Below are the code and all the weights of a small trained network. Each question names an input and a class and asks about switching units off, where a switched-off unit gives its printed mean instead of its output.

import numpy as np


def w(rows, s, z=0):
    codes = np.array(rows[::2]) - 128.0
    scale = np.full(codes.shape[1], s)
    scale[-1] = z or s
    return codes * scale


def norm(h):
    return h / np.sqrt((h * h).mean(-1, keepdims=True) + 1e-5)


def f(y):
    return np.maximum(y, 0)


def log_softmax(a):
    a = a - a.max(-1, keepdims=True)
    return a - np.log(np.exp(a).sum(-1, keepdims=True))


def net(x, mask):
    res = np.array(x, float).reshape(1, 2) / 4 @ E
    u = 0
    for l in range(2):
        y = f(norm(res) @ A[l][:, :-1].T + A[l][:, -1])
        res = res + np.where(mask[u : u + 14], y, B[l][:, -1]) @ B[l][:, :-1]
        u += 14
    return log_softmax(norm(res)[-1] @ U[:, :-1].T + U[:, -1])


A, B = {}, {}
E = w([
[106,206,122,94,222,174,132,151],'x0',
[254,173,134,217,138,145,104,91],'x1',
],0.0061)
A[0] = w([
[34,105,109,84,121,113,108,106,133],'0.n0',
[185,154,215,144,162,151,175,204,2],'0.n1',
[39,157,112,54,157,156,254,166,131],'0.n2',
[112,134,111,32,73,55,139,186,80],'0.n3',
[164,78,187,167,131,133,160,89,58],'0.n4',
[64,114,223,115,144,158,221,155,76],'0.n5',
[116,178,150,131,188,202,131,153,224],'0.n6',
[142,104,96,129,200,189,152,29,32],'0.n7',
[143,105,114,122,47,50,161,152,90],'0.n8',
[169,209,153,121,150,173,102,163,39],'0.n9',
[210,133,116,177,145,173,116,78,147],'0.n10',
[182,210,153,91,152,163,86,93,131],'0.n11',
[62,75,175,117,99,148,123,161,130],'0.n12',
[205,192,100,158,202,149,91,99,29],'0.n13',
],0.0077,0.0045)
B[0] = w([
[81,116,175,87,136,148,74,157,218],'0.n0',
[50,78,121,48,60,205,46,163,147],'0.n1',
[151,79,111,162,58,43,150,126,254],'0.n2',
[68,167,157,74,101,116,120,127,198],'0.n3',
[182,157,42,156,69,153,158,150,159],'0.n4',
[135,152,169,93,244,123,105,123,182],'0.n5',
[171,83,107,194,96,163,119,124,227],'0.n6',
[112,52,79,66,8,153,96,144,146],'0.n7',
[140,145,56,179,132,153,197,78,192],'0.n8',
[137,198,143,95,219,196,187,105,175],'0.n9',
[29,116,118,89,153,218,146,111,221],'0.n10',
[187,218,117,201,133,70,156,127,196],'0.n11',
[60,87,143,91,166,121,67,128,200],'0.n12',
[1,160,207,48,181,148,144,78,202],'0.n13',
],0.0068,0.0086)
A[1] = w([
[122,200,194,167,135,81,192,189,110],'1.n0',
[73,114,92,132,115,163,96,199,212],'1.n1',
[144,159,101,172,144,53,173,168,109],'1.n2',
[121,155,144,182,206,98,151,129,176],'1.n3',
[150,128,68,159,142,211,69,171,209],'1.n4',
[239,143,73,190,190,94,147,209,41],'1.n5',
[169,194,119,163,142,158,131,113,147],'1.n6',
[108,67,104,108,59,79,109,85,126],'1.n7',
[213,141,65,103,118,151,165,120,29],'1.n8',
[108,117,140,62,80,99,145,108,136],'1.n9',
[145,120,254,62,147,139,77,81,146],'1.n10',
[72,127,129,54,85,165,59,109,111],'1.n11',
[98,167,115,154,148,142,189,73,155],'1.n12',
[202,95,97,155,218,90,190,135,2],'1.n13',
],0.0091,0.0046)
B[1] = w([
[169,90,101,164,69,83,83,124,149],'1.n0',
[173,79,91,144,107,193,148,74,227],'1.n1',
[63,89,75,183,111,142,122,53,156],'1.n2',
[167,199,125,188,154,128,134,63,182],'1.n3',
[142,44,108,95,88,175,204,80,199],'1.n4',
[41,187,104,173,2,89,208,163,159],'1.n5',
[83,105,138,78,136,98,136,154,210],'1.n6',
[133,206,158,77,159,155,113,152,241],'1.n7',
[89,54,178,68,167,197,179,111,157],'1.n8',
[162,117,133,167,196,104,84,191,209],'1.n9',
[20,107,231,127,208,72,141,172,217],'1.n10',
[198,158,108,159,74,97,148,136,250],'1.n11',
[161,104,135,125,119,77,71,188,254],'1.n12',
[33,221,143,91,106,85,145,172,150],'1.n13',
],0.0082,0.0071)
U = w([
[148,17,41,61,9,234,227,54,206],'0',
[11,246,229,85,221,219,223,38,189],'1',
[26,69,226,21,175,1,21,251,210],'2',
[241,242,138,197,191,39,198,43,11],'3',
[159,102,175,151,140,139,87,96,3],'4',
[35,198,81,206,38,38,203,78,233],'5',
[103,41,57,229,200,39,37,71,27],'6',
[231,160,42,34,5,149,48,214,138],'7',
],0.0099,0.0069)

Each question gives the input, the list of numbers given to net, and the class t.
The units are the neurons (one row each of A and B). Each row of codes is followed by its name. A weight is (code - 128) times the scale printed after its matrix; where a second scale follows, it is the last column's (A, B and U).
mask holds one flag per neuron, layer by layer. A switched-off neuron (its flag False) gives its mean, the last column of its row in B, instead of its output. The means were averaged over made-up inputs and are rounded, as every weight is.
A unit's drop is (log p(t) with every unit on - log p(t) with that unit switched off) / (log p(t) with every unit on - log p(t) with every unit switched off).
unit that matters most: the unit with the biggest drop
top k neurons: the k neurons with the biggest drops, biggest first
k most important neurons of layer l: the k neurons of layer l with the biggest drops, biggest first
drop of u: that unit's drop, to one decimal
input [7,-4], class 6: 2 most important neurons of layer 0	[0.n2, 0.n8]
input [-7,-2], class 7: top neuron	[1.n10]
input [6,-3], class 5: 3 most important neurons of layer 0	[0.n2, 0.n10, 0.n13]
input [-4,7], class 0: top 2 neurons	[0.n4, 1.n10]
input [7,1], class 3: top 2 neurons	[0.n11, 0.n13]
input [-6,-3], class 7: top 3 neurons	[0.n13, 0.n8, 0.n5]
input [-2,5], class 1: top 3 neurons	[0.n2, 0.n13, 0.n10]
input [8,-4], class 5: top 2 neurons	[0.n2, 0.n10]
input [-6,-2], class 7: top 2 neurons	[0.n8, 1.n10]
input [3,0], class 5: 2 most important neurons of layer 0	[0.n11, 0.n10]
input [-6,-1], class 7: 3 most important neurons of layer 0	[0.n6, 0.n10, 0.n11]
input [5,1], class 3: 3 most important neurons of layer 0	[0.n11, 0.n13, 0.n9]
input [6,0], class 5: drop of 0.n11	0.7
input [-3,8], class 1: drop of 0.n13	1.2
input [1,8], class 1: unit that matters most	0.n13
